The rows of 60 items, shuffled:
Each row is one item's numbers.
1: [-79,  22, -13, -27, -54,  32, -36,  22,  -1,  15,  -3, -56, -40,  68,  20,  16, -17, -20, -77, -32,  12,  60,  46, -16,  36, -55,  34,   9, -12,  66,   6,  39]
2: [-50,  23,   2, -19, -82,  33, -51,  34, -24,  -6, -22, -31, -48,  57,  10,   8,   4,  -2, -55, -16,  35,  79,  71, -35,  54, -62,   4,  15,  30,  33,  -7,  34]
3: [ -7,   3,  42, -20, -16, -50, -80, -32, -14, -27,  23,  95,  30, -32,  -8, -27, -15,  12, -20,  54,   7,   6, -37, -13,  14,  31, -31,  -5,  43, -87, -56,   3]
4: [ 33, -23,  54,  27, -27,  -1,  -8,  32, -26, -61, -18,  54,   1, -45, -36, -41,  31,  30,  29,  21,  11,  14,  16, -12,  36,   8, -86,  -9,  76, -92, -60,   6]
5: [ 27,   2, -51,   0,  66, -37,  39, -55,  31,  40,   5,  -4,  34,  -2,  14,  31, -12, -12,  40,   2, -28, -48, -51,  34, -59,  29,  56,  16, -63,  41,  45, -32]
6: [-39,  18,  24, -41,  22, -69, -88, -70,  -5,  17,  44,  82,  31, -17,  17, -22, -52,  12, -37,  49,  -4, -22, -65,   5,  -9,  35,  13, -13, -10, -49, -30,   0]
7: [ 47, -34,  53,  44, -13,  15,  21,  49, -22, -62, -24,  31,   0, -44, -31, -38,  38,  21,  38,  13,   4,  -2,  12,   2,  26,   7, -89,  -4,  70, -83, -47,  -1]
8: [-35,  35, -55, -34, -17, -57, -68, -91,   1,  65,  20,  52,  21,  41,  43,  24, -40,   7, -18,  33,  21,  29, -23,  11, -35,  21,  65,  20,  -6,  38,  31, -17]
9: [ 43,  -1,  -4,  54, -61,  24,  24,  38,  -5, -21, -48,  21, -11,  13, -18,  -9,  57,  22,  57,  -4,  36,  63,  73, -14,  10, -10, -46,  29,  90, -19,  -6, -11]
10: [ 76, -16, -49,  52,  47,   5,  97,  -2,  19,  20, -23, -18,  16, -10,   2,  31,  26,  10,  94,  -6,  -4, -27,   2,  34, -57,  33,  11,  25,  -5,  21,  50, -41]
11: [ 59,  -9,   1,  55, -44,  39,  55,  57,  -7, -33, -59,  -4, -12,  -3, -22,  -6,  63,  21,  64, -18,  27,  37,  66,  -7,   7,   1, -62,  23,  74, -30, -11, -18]
12: [  17,  -20,    2,   17,   29,   66,   90,   72,   15,   -7,  -21, -110,  -39,   -1,  -14,    7,   20,  -12,    4,  -49,  -15,  -33,   30,    4,    9,  -36,    8,   -4,  -51,   50,   31,    9]
13: [ 23,  14, -16,  37, -89,  10, -25,   7, -17,  -7, -47,  43, -10,  26,  -2,   0,  49,  26,  36,   2,  39,  78,  70, -23,  19,  -8, -35,  24, 107,  -9, -13,   2]
14: [-71,  26, -12, -21, -79,  13, -78,  13, -26,  12,  -2, -16, -39,  59,   9,   6,  -9,  -5, -80, -18,  29,  73,  60, -25,  38, -48,  13,  10,  23,  38, -10,  33]
15: [  6, -10,  16,  32, -47,  71,  54,  94, -17, -33, -38, -67, -46,  18, -16,  -7,  46,  -5,   1, -43,   7,  25,  80, -21,  42, -49, -30,   1,  27,  19,  -4,  28]
16: [-39,  38, -50, -21, -63, -47, -87, -71, -15,  46,   5,  64,   8,  48,  29,   1, -16,  10, -16,  27,  45,  77,  13,   0,  -5,   8,  36,  26,  34,  15,   1,   3]
17: [  4, -16,   6,  22,  -3,  78,  80,  88,   4, -40, -32, -90, -48,  11, -15,  -2,  39, -17,  -3, -57,  -9,   7,  48, -18,  19, -39, -31,  -4, -11,  42,  22,  20]
18: [ 57, -38,  44,  28,  63,  -1,  60,  17,   3, -44,   1,  12,  18, -75, -28, -22,   9,  13,  52,   9, -33, -70, -38,  16,  -5,  38, -57, -15,  -9, -71, -29, -23]
19: [ 39,   9, -55,  36, -69,  -7,   6, -19,  -9,  23, -39,  42,  10,  28,   8,  12,  43,  34,  60,   6,  46,  68,  60,   7, -16,  14,  -4,  51,  94,   4,  25, -16]
20: [-21,  14,   6, -49,  45, -59, -56, -77,  10,  28,  51,  54,  44, -25,   8,   1, -60,   2, -28,  45, -21, -39, -77,  13, -21,  32,  29, -20, -37, -33,  -5, -15]
21: [ 38, -26,  30,   4,  99, -32,  34, -25,  15, -14,  29,  13,  33, -63, -21, -11, -15,   9,  30,  14, -49, -80, -77,  21, -35,  49, -17, -32, -47, -45,  -2, -25]
22: [ 17, -12,  43,  -3,  58, -38, -23, -35,  -7, -20,  31,  63,  49, -61, -13, -31, -22,  11,  15,  45, -24, -56, -69,  12, -14,  41, -24, -24, -10, -81, -40, -15]
23: [-22,  29, -58, -40,  25, -58, -36, -84,  15,  60,  27,  29,  28,  24,  29,  28, -50, -10, -13,  33,  -7,  -6, -40,  29, -49,  28,  76,  13, -47,  48,  39, -13]
24: [  -9,  -14,   -3,    4,   30,   57,   76,   66,   31,   -2,  -13, -110,  -39,   16,    1,   27,    4,  -29,  -18,  -50,  -22,  -26,   35,   -1,    5,  -40,   19,  -11,  -60,   72,   39,   13]
25: [ 49, -31,  32,  13,  91, -14,  58,   2,  19, -25,  10,   1,  26, -68, -19, -10,   0,   2,  41,   5, -37, -88, -54,  21, -29,  39, -26, -23, -30, -45, -10, -27]
26: [ 36, -28,  52,  26,  19,  -6,  12,  12, -20, -54,  -2,  46,  23, -74, -30, -40,  18,  26,  39,  25,  -8, -20, -29,   5,  21,  26, -80, -22,  35, -94, -54, -11]
27: [ -3,  19, -61, -26,  42, -54,  -9, -83,  23,  63,  23,  13,  35,  10,  23,  33, -34,   0,   7,  13, -20, -31, -52,  32, -54,  33,  72,   5, -58,  41,  38, -25]
28: [ 70, -16, -22,  58, -31,  24,  72,  26,   2,  -8, -59,   9,  -4,  -4,  -6,   4,  66,  28,  87, -17,  26,  29,  54,   9, -16,  13, -40,  26,  77,  -3,  20, -30]
29: [-68,  21, -35, -42,  12, -12, -37, -33,  17,  51,  31, -44, -14,  35,  29,  23, -47, -35, -66,  -9, -21, -17, -25,  13,  -8, -19,  79,  -1, -82,  79,  45,  17]
30: [-46,  -1, -21, -23,  10,  47,  28,  33,  14,  15,   2, -96, -35,  40,  20,  30, -15, -36, -48, -46, -17,  -5,  22,  -9,  12, -48,  55,   0, -69,  87,  45,  20]
31: [ 10,  -3,  51,  15, -41, -12, -53,   6, -34, -41,  -9,  76,   3, -30, -24, -33,  22,  24,   6,  27,  14,  23,   7,  -6,  31,  11, -69,  -8,  77, -89, -59,  12]
32: [ 63, -29,  50,  37,  27,  10,  35,  36,  -8, -59, -14,  23,  11, -64, -34, -35,  31,  18,  50,   1, -11, -31, -10,  -2,   6,  24, -88, -21,  48, -77, -39, -14]
33: [ 56, -32,  43,  18,  72, -23,  19,   1,   3, -38,  11,  41,  32, -76, -30, -22,  -3,  13,  47,  22, -31, -67, -59,   6, -15,  43, -57, -24,  -5, -77, -36, -10]
34: [ -34,   13,   30,  -24,  -49,  -33, -104,  -26,  -29,  -20,   12,   88,   20,    2,   -3,  -30,  -16,   12,  -23,   46,   23,   48,   -6,  -14,   26,    3,  -31,   -2,   65,  -64,  -55,   15]
35: [-80,  19, -24, -32,  -5,  20, -29,   8,  11,  31,  12, -74, -25,  49,  17,  19, -30, -36, -71, -28, -12,  12,   9, -11,   3, -39,  65,  -4, -63,  89,  32,  32]
36: [ -4,   0,  14, -26,  57, -62, -35, -68,   7,  19,  37,  43,  43, -44,   4,  -5, -49,  -4, -18,  37, -30, -65, -86,  12, -27,  41,  17, -26, -47, -40, -11, -15]
37: [ 84, -22, -23,  50,  45,  15, 109,  29,  24,   3, -39, -37,  13, -19,  -7,  11,  43,  12,  84, -26, -15, -30,   5,  30, -41,  27, -10,   9,   1,  14,  34, -37]
38: [-10,  30, -68, -23,  -6, -56, -36, -86,   9,  73,  12,  46,  35,  41,  30,  34, -27,  11,   8,  30,  15,  18, -16,  11, -54,  30,  67,  30,  -8,  52,  44, -32]
39: [-31,  30, -27,  -6, -93, -32, -86, -40, -27,  15,  -6,  71, -10,  53,  12,   3,  10,  15, -16,  29,  46,  84,  36, -17,  11,  -4,   8,  22,  76,   2, -17,   8]
40: [  28,  -13,   51,    9,    4,  -34,  -45,   -8,  -24,  -45,   12,   78,   23,  -61,  -25,  -37,    0,   19,   11,   48,   -4,   -7,  -33,   -5,   22,   34,  -69,  -14,   47, -101,  -63,   -2]
41: [-78,  33, -19, -44, -59,   7, -66,   3,  -5,  23,  13, -22, -27,  71,  22,  13, -34, -18, -81,  -9,  22,  59,  33, -22,  24, -51,  46,   1,  -1,  69,   9,  29]
42: [ 20, -15,  30, -17,  91, -44,   2, -46,   7,   4,  35,  31,  37, -61,  -5,  -7, -39,   1,  16,  39, -37, -80, -87,  20, -30,  44,   2, -26, -49, -45, -14, -21]
43: [-44,   7,  -8, -12, -48,  55,  10,  57,  -7, -10, -17, -81, -58,  49,  10,  12,  12, -22, -52, -50,  11,  33,  65, -25,  26, -63,   9,   1, -10,  62,  14,  36]
44: [ 43,   9, -73,  13,  24, -35,  43, -53,  35,  58,  -5,  22,  33,   0,  29,  33,   5,  14,  67,  13,   6, -12, -12,  40, -68,  48,  48,  28, -10,  46,  63, -47]
45: [ -7,   1,  30, -26,  37, -54, -69, -68, -11,   3,  48,  76,  36, -38,   4, -17, -36,  10, -15,  43, -22, -37, -76,   8,  -9,  36, -10, -19, -14, -67, -33,  -1]
46: [ 60, -30, -28,  33,  68,   7, 105,   1,  25,  14, -17, -43,  13, -30,  -4,  24,  21,   2,  69, -16, -30, -58, -25,  32, -48,  35,  18,  11, -43,  26,  42, -31]
47: [-34,   5, -21, -23,  52,  18,  40,   6,  29,  38,   7, -75, -17,  20,  13,  27, -30, -32, -38, -31, -31, -43, -19,  12, -15, -12,  63, -18, -96,  69,  49,   7]
48: [-15,  23, -30,   8, -93, -12, -57, -18, -21,   8, -27,  57,  -7,  39,   6,  -2,  33,  21,   2,  18,  52,  95,  57, -18,  22, -13, -17,  32,  91,  -9, -12,   6]
49: [-55,   6, -29, -41,  37,  -5,   1, -14,  15,  40,  33, -63, -10,  32,  19,  26, -41, -34, -59, -20, -26, -28, -15,   2, -12, -20,  75,  -5, -90,  76,  42,  12]
50: [ -4,   7,  31,  -4, -50, -26, -79, -19, -27, -37,   5,  80,   8,  -9,  -8, -26,   0,  20, -17,  41,  21,  42,   3, -18,  29,   6, -56,  -8,  73, -80, -68,  13]
51: [ 51,  -5, -31,  18,  75,  -8,  76, -21,  33,  33,  -5, -28,  29, -18,   9,  27,   5,   2,  62, -12, -29, -64, -34,  37, -67,  35,  36,  14, -57,  30,  48, -41]
52: [-14,  37, -46,  -3, -76, -31, -61, -59,  -4,  42, -18,  63,  14,  43,  30,  12,   2,  22,   8,  18,  46,  78,  36,  -5, -11,   1,  22,  46,  58,  16,  13, -12]
53: [  11,  -21,  -17,   12,   51,   38,   88,   50,   24,    7,   -6, -100,  -21,   -4,   -1,   14,   10,  -29,    6,  -44,  -37,  -50,    2,   19,   -6,  -13,   18,  -11,  -76,   52,   39,    3]
54: [ -5, -17, -15,  -1,  53,  35,  68,  36,  31,  15,   0, -96, -13,   2,   8,  26,  -8, -32, -12, -42, -33, -52,  -3,   7, -17, -18,  47, -14, -93,  73,  40,   2]
55: [-78,  28, -24, -47, -17,  -4, -47, -19,   7,  36,  23, -35, -20,  62,  31,  22, -42, -27, -78, -12,   4,  25,  -2,  -3,  10, -34,  72,   1, -48,  74,  22,  33]
56: [-45,   5,   4,   7, -79,  52,  -6,  62, -24, -19, -28, -46, -50,  48, -10, -11,  34,  -8, -41, -25,  32,  71,  73, -31,  49, -58, -18,   9,  38,  27, -13,  33]
57: [ -27,   10,   35,  -30,  -24,  -44, -106,  -58,  -27,   -7,   31,   88,   25,  -20,    8,  -26,  -27,   20,  -36,   51,    6,   19,  -34,  -16,   21,   17,  -20,   -2,   33,  -63,  -48,   14]
58: [ 76, -28, -16,  70,  -3,  38,  94,  48,  -3, -23, -42, -19,  -3, -11, -14,   2,  59,  18,  88, -17,  13,  12,  41,   7, -12,   4, -33,  18,  46,  -2,  19, -13]
59: [ -7,  -8,   8,  21, -66,  70,  22,  76,  -8, -24, -38, -71, -52,  37,  -9,  -4,  35, -10, -13, -38,  24,  45,  81, -34,  41, -52, -23,  11,  31,  30,  -2,  33]
60: [ -7, -13,   8,  21, -37,  69,  53,  82,   3, -18, -33, -95, -47,  30,  -5,  13,  25, -15, -23, -55,   1,  23,  73, -15,  32, -58,  -2,   2, -12,  52,  20,  26]

Where the symbols take the rows:
3 h 50
50 r 3
50 j 34
22 j 45
46 c 25
57 f 50
35 j 55
10 h 28
60 h 59
38 x 35
10 c 33
46 j 51
11 j 9
60 r 24
13 r 19
7 r 32
27 c 36
20 x 23
6 x 8
14 c 39
60 j 43
4 r 26
33 j 22
42 h 22
24 h 60
33 r 21
17 c 58
26 j 40
29 f 35
3 j 57
16 r 8
47 j 49
22 r 42
52 x 1
1 j 41
33 x 10
8 f 52
43 h 56
21 h 33
37 c 18
44 r 5
60 f 15
39 x 14
16 c 57
17 r 12
35 h 1
24 f 17
43 r 30
44 x 30
24 c 10
12 j 24
16 h 39
36 j 20
7 x 11
37 r 46
43 j 1
38 h 52
21 f 18
8 r 23
6 h 57
57 r 6
28 h 9
34 x 39
18 h 32
32 j 26
21 x 51
51 j 5
37 h 58
44 f 28
35 f 43
42 f 33
51 x 54
29 h 55
46 h 37
15 c 11
27 j 23
36 f 22
29 c 23
37 j 10
47 h 30
44 h 19
3 r 45
44 j 38
25 x 46
28 j 19
1 f 56
13 x 56
30 j 35
9 x 59
51 h 10
43 f 59
5 c 42
17 h 15
51 c 21
28 x 60
49 f 30
16 f 48
35 c 38
46 x 53
52 r 38
35 r 49
10 r 51
20 f 45
45 h 3
52 h 48
40 f 4
36 h 45
42 x 5
56 c 13
59 c 9
9 c 4
47 c 5
23 h 8
5 x 47
12 r 53
23 f 38
49 c 27
26 r 33
36 x 27
50 x 48
55 c 8
10 f 58
4 j 31
12 h 17
58 x 17
11 x 15
33 f 32
55 r 29
3 x 52
27 x 49
1 c 52
26 x 28
23 c 20
45 x 38
25 j 21
15 j 59
41 h 14
31 x 13
20 h 6
25 h 18
40 j 3
40 h 31
40 x 19
18 r 25
54 c 51
8 c 6
30 h 43
42 j 36
19 j 52
2 c 48
28 r 10
45 r 36
33 h 26
7 j 4
2 r 1
10 j 44
12 c 37
47 f 24
32 h 7
37 x 12
16 x 41
39 c 34
48 j 39
22 x 44
51 f 37
41 c 16
58 j 28
52 f 13
8 h 16
54 h 24
24 j 30
1 r 35
31 r 40
27 h 38
59 j 56
19 h 13
38 r 27
45 j 6
2 j 14
48 x 2
49 h 35
53 j 54
19 f 9
39 r 16
59 r 60
30 f 60
19 r 44
10 x 24
9 j 13
54 j 47
18 x 37
14 r 41
38 c 45
56 j 2
55 h 41
44 c 22
58 r 37
30 c 44
11 r 58
53 h 12
17 j 60
54 f 12
26 h 4
40 r 22
21 j 42
6 f 3
30 r 47
18 j 33
28 c 26
15 r 17
24 r 54
19 x 43
34 r 57
38 j 8
26 f 7
13 c 31
8 x 55
19 c 40
6 r 20
43 c 19
57 x 16
60 c 28
49 j 29
32 r 18
22 f 26
31 j 50
58 h 11
45 f 40
48 r 52
4 x 9
48 c 50
13 j 48
5 f 10
57 h 34
53 c 46
52 j 16
56 r 43
1 h 2
28 f 11
55 f 1
27 f 44
5 j 27
38 f 19
41 r 55
3 f 31
22 h 40
11 c 7
58 c 32
23 x 29
5 h 44
52 c 3
32 x 58
9 r 28
41 f 2

Each item has one place in each of these: a chain of 4, a chain of 5 and a chain of 3.
